Here is a tiny trained network, its code and every weight. The questions are about switching its units off for an input and a target symbol, where a switched-off unit gives its printed mean instead of its output.

import numpy as np


def w(rows, s, z=0):
    codes = np.array(rows[::2]) - 128.0
    scale = np.full(codes.shape[1], s)
    scale[-1] = z or s
    return codes * scale


def norm(h):
    return h / np.sqrt((h * h).mean(-1, keepdims=True) + 1e-5)


def f(y):
    return y / 2 * (1 + np.tanh(0.7978845608 * (y + 0.044715 * y**3)))


def softmax(a):
    e = np.exp(a - a.max(-1, keepdims=True))
    return e / e.sum(-1, keepdims=True)


def log_softmax(a):
    a = a - a.max(-1, keepdims=True)
    return a - np.log(np.exp(a).sum(-1, keepdims=True))


def net(x, mask):
    ids = ['αβδζηλπτφ'.index(c) for c in x.split()]
    T = len(ids)
    res = E[ids] + P[:T]
    u = 0
    for l in range(3):
        q, k, v = (norm(res) @ M[l].T for M in (Q, K, V))
        z = softmax(np.where(np.tri(T) > 0, q @ k.T / 2**0.5, -1e9)) @ v
        res = res + np.where(mask[u], z, O[l][:, -1]) @ O[l][:, :-1]
        u += 1
        y = f(norm(res) @ A[l][:, :-1].T + A[l][:, -1])
        res = res + np.where(mask[u : u + 4], y, B[l][:, -1]) @ B[l][:, :-1]
        u += 4
    return log_softmax(norm(res)[-1] @ U[:, :-1].T + U[:, -1])


Q, K, V, O, A, B = {}, {}, {}, {}, {}, {}
E = w([
[60,88,212],'α',
[165,57,221],'β',
[242,61,238],'δ',
[253,57,14],'ζ',
[43,103,69],'η',
[75,103,194],'λ',
[158,229,123],'π',
[49,52,219],'τ',
[238,56,14],'φ',
],0.0022)
P = w([
[2,78,226],'0',
[133,1,70],'1',
[146,62,64],'2',
[114,104,97],'3',
[99,143,79],'4',
[139,180,48],'5',
[119,193,46],'6',
[109,213,42],'7',
[93,218,52],'8',
[97,206,55],'9',
[97,200,46],'10',
[92,191,40],'11',
],0.0013)
Q[0] = w([
[2,88,167],'L0H0',
[34,71,164],'L0H0',
],0.0037)
K[0] = w([
[213,125,124],'L0H0',
[130,150,4],'L0H0',
],0.0043)
V[0] = w([
[130,209,198],'L0H0',
[18,105,250],'L0H0',
],0.002)
O[0] = w([
[147,143,109,2],'L0H0',
[18,159,252,144],'L0H0',
],0.0024,0.00077)
A[0] = w([
[133,240,110,251],'L0N0',
[108,248,132,255],'L0N1',
[102,120,254,232],'L0N2',
[214,118,95,28],'L0N3',
],0.0029,0.00079)
B[0] = w([
[107,13,191,198],'L0N0',
[135,23,180,182],'L0N1',
[189,77,5,254],'L0N2',
[45,149,166,168],'L0N3',
],0.0027,0.00052)
Q[1] = w([
[133,254,248],'L1H0',
[72,192,197],'L1H0',
],0.0044)
K[1] = w([
[153,101,1],'L1H0',
[136,23,30],'L1H0',
],0.0042)
V[1] = w([
[103,70,29],'L1H0',
[67,243,252],'L1H0',
],0.0021)
O[1] = w([
[104,75,85,182],'L1H0',
[251,253,154,4],'L1H0',
],0.0022,0.0015)
A[1] = w([
[187,82,188,198],'L1N0',
[2,56,169,250],'L1N1',
[157,91,135,214],'L1N2',
[181,224,108,179],'L1N3',
],0.0039,0.0019)
B[1] = w([
[115,148,4,166],'L1N0',
[204,161,80,254],'L1N1',
[163,204,49,180],'L1N2',
[182,93,137,110],'L1N3',
],0.0034,0.0033)
Q[2] = w([
[27,152,254],'L2H0',
[161,52,22],'L2H0',
],0.005)
K[2] = w([
[240,121,79],'L2H0',
[3,240,162],'L2H0',
],0.0066)
V[2] = w([
[3,139,206],'L2H0',
[143,222,139],'L2H0',
],0.0051)
O[2] = w([
[73,174,34,4],'L2H0',
[219,253,106,111],'L2H0',
],0.0036,0.0034)
A[2] = w([
[253,95,63,80],'L2N0',
[177,59,42,90],'L2N1',
[179,127,90,6],'L2N2',
[31,43,74,70],'L2N3',
],0.0046,0.0019)
B[2] = w([
[71,193,192,251],'L2N0',
[90,178,171,226],'L2N1',
[53,125,253,130],'L2N2',
[88,195,206,149],'L2N3',
],0.0043,0.0031)
U = w([
[155,146,28,72],'α',
[216,108,154,3],'β',
[228,92,143,130],'δ',
[74,37,117,85],'ζ',
[2,220,185,170],'η',
[200,190,54,47],'λ',
[231,226,186,249],'π',
[57,115,10,68],'τ',
[47,15,124,156],'φ',
],0.0084,0.0032)

Each question gives the input, a string of symbols that net reads in full, and the target symbol t.
The units are the heads (2 rows each of Q, K, V and O) and the neurons (one row each of A and B). Each row of codes is followed by its name. A weight is (code - 128) times the scale printed after its matrix; where a second scale follows, it is the last column's (O, A, B and U).
mask holds one flag per unit, layer by layer, with each layer's heads first. A switched-off unit (its flag False) gives its mean, the last column of its rows in O or B, instead of its output. The means were averaged over made-up inputs and are rounded, as every weight is.
A unit's drop is (log p(t) with every unit on - log p(t) with that unit switched off) / (log p(t) with every unit on - log p(t) with every unit switched off).
The circuit of an input: a set's keep is (log p(t) with only the set's units on - log p(t) with every unit switched off) / (log p(t) with every unit on - log p(t) with every unit switched off). Starting from the 12 units with the biggest drops (on a tie, the unit counted first), units are removed one at a time, each time the one whose removal leaves the highest keep (on an exact tie, the one counted first), for as long as the keep stays at least 0.8.
circuit, biggest first: the units of the circuit, biggest drop first
unit that matters most: the unit with the biggest drop
k most important neurons: the k neurons with the biggest drops, biggest first
k most important neurons of layer l: the k neurons of layer l with the biggest drops, biggest first
drop of u: that unit's drop, to one decimal
input φ π φ φ, target φ: circuit, biggest first => (L2H0, L1H0)
input τ π φ δ δ π β, target τ: unit that matters most => L0H0
input π δ φ λ λ α β φ ζ, target π: 2 most important neurons => (L1N0, L2N3)
input π δ π π α δ φ φ α π φ η, target π: circuit, biggest first => (L2H0, L1H0, L0N2)
input φ φ ζ, target φ: circuit, biggest first => (L1H0, L2H0)
input τ ζ π φ δ φ φ δ, target τ: circuit, biggest first => (L2H0, L1N0)
input δ φ ζ η φ ζ β φ, target η: 3 most important neurons of layer 2 => (L2N1, L2N0, L2N3)
input φ λ τ ζ α, target φ: 2 most important neurons => (L2N0, L0N2)
input τ η τ φ, target τ: 2 most important neurons => (L0N2, L2N0)
input φ φ λ ζ η τ β η, target φ: circuit, biggest first => (L2H0, L2N0, L1N0)
input η π η τ β δ δ φ, target η: 2 most important neurons => (L1N1, L0N2)
input π η τ, target π: circuit, biggest first => (L2H0, L1N1)
input η π φ φ δ τ φ δ, target η: 2 most important neurons => (L1N0, L1N1)
input φ φ α β, target φ: circuit, biggest first => (L2H0)
input η δ δ δ β, target η: 3 most important neurons => (L0N2, L1N1, L0N3)
input τ φ δ δ λ δ β δ τ, target τ: 3 most important neurons => (L1N1, L0N2, L2N0)
input φ α β φ τ τ, target φ: 2 most important neurons of layer 2 => (L2N0, L2N2)
input τ λ φ ζ λ ζ φ δ α δ, target τ: 2 most important neurons => (L1N0, L0N2)
input η φ π, target η: 2 most important neurons => (L0N2, L1N1)
input π δ η α δ λ, target π: circuit, biggest first => (L1N1)
input φ η λ λ π, target φ: 2 most important neurons => (L0N2, L0N0)
input δ π ζ φ φ τ, target π: 2 most important neurons of layer 1 => (L1N1, L1N3)
input δ α α ζ η π ζ α, target π: 2 most important neurons => (L1N1, L0N0)
input τ φ λ, target τ: 2 most important neurons => (L0N2, L2N0)
input π ζ φ, target π: 2 most important neurons of layer 0 => (L0N2, L0N3)
input π η δ δ π ζ δ β δ φ λ λ, target π: drop of L1H0 => 0.2
input π τ π φ δ η π φ α δ τ φ, target π: drop of L0N2 => 0.1
input φ φ ζ φ δ δ φ ζ φ ζ, target φ: drop of L1H0 => 0.4
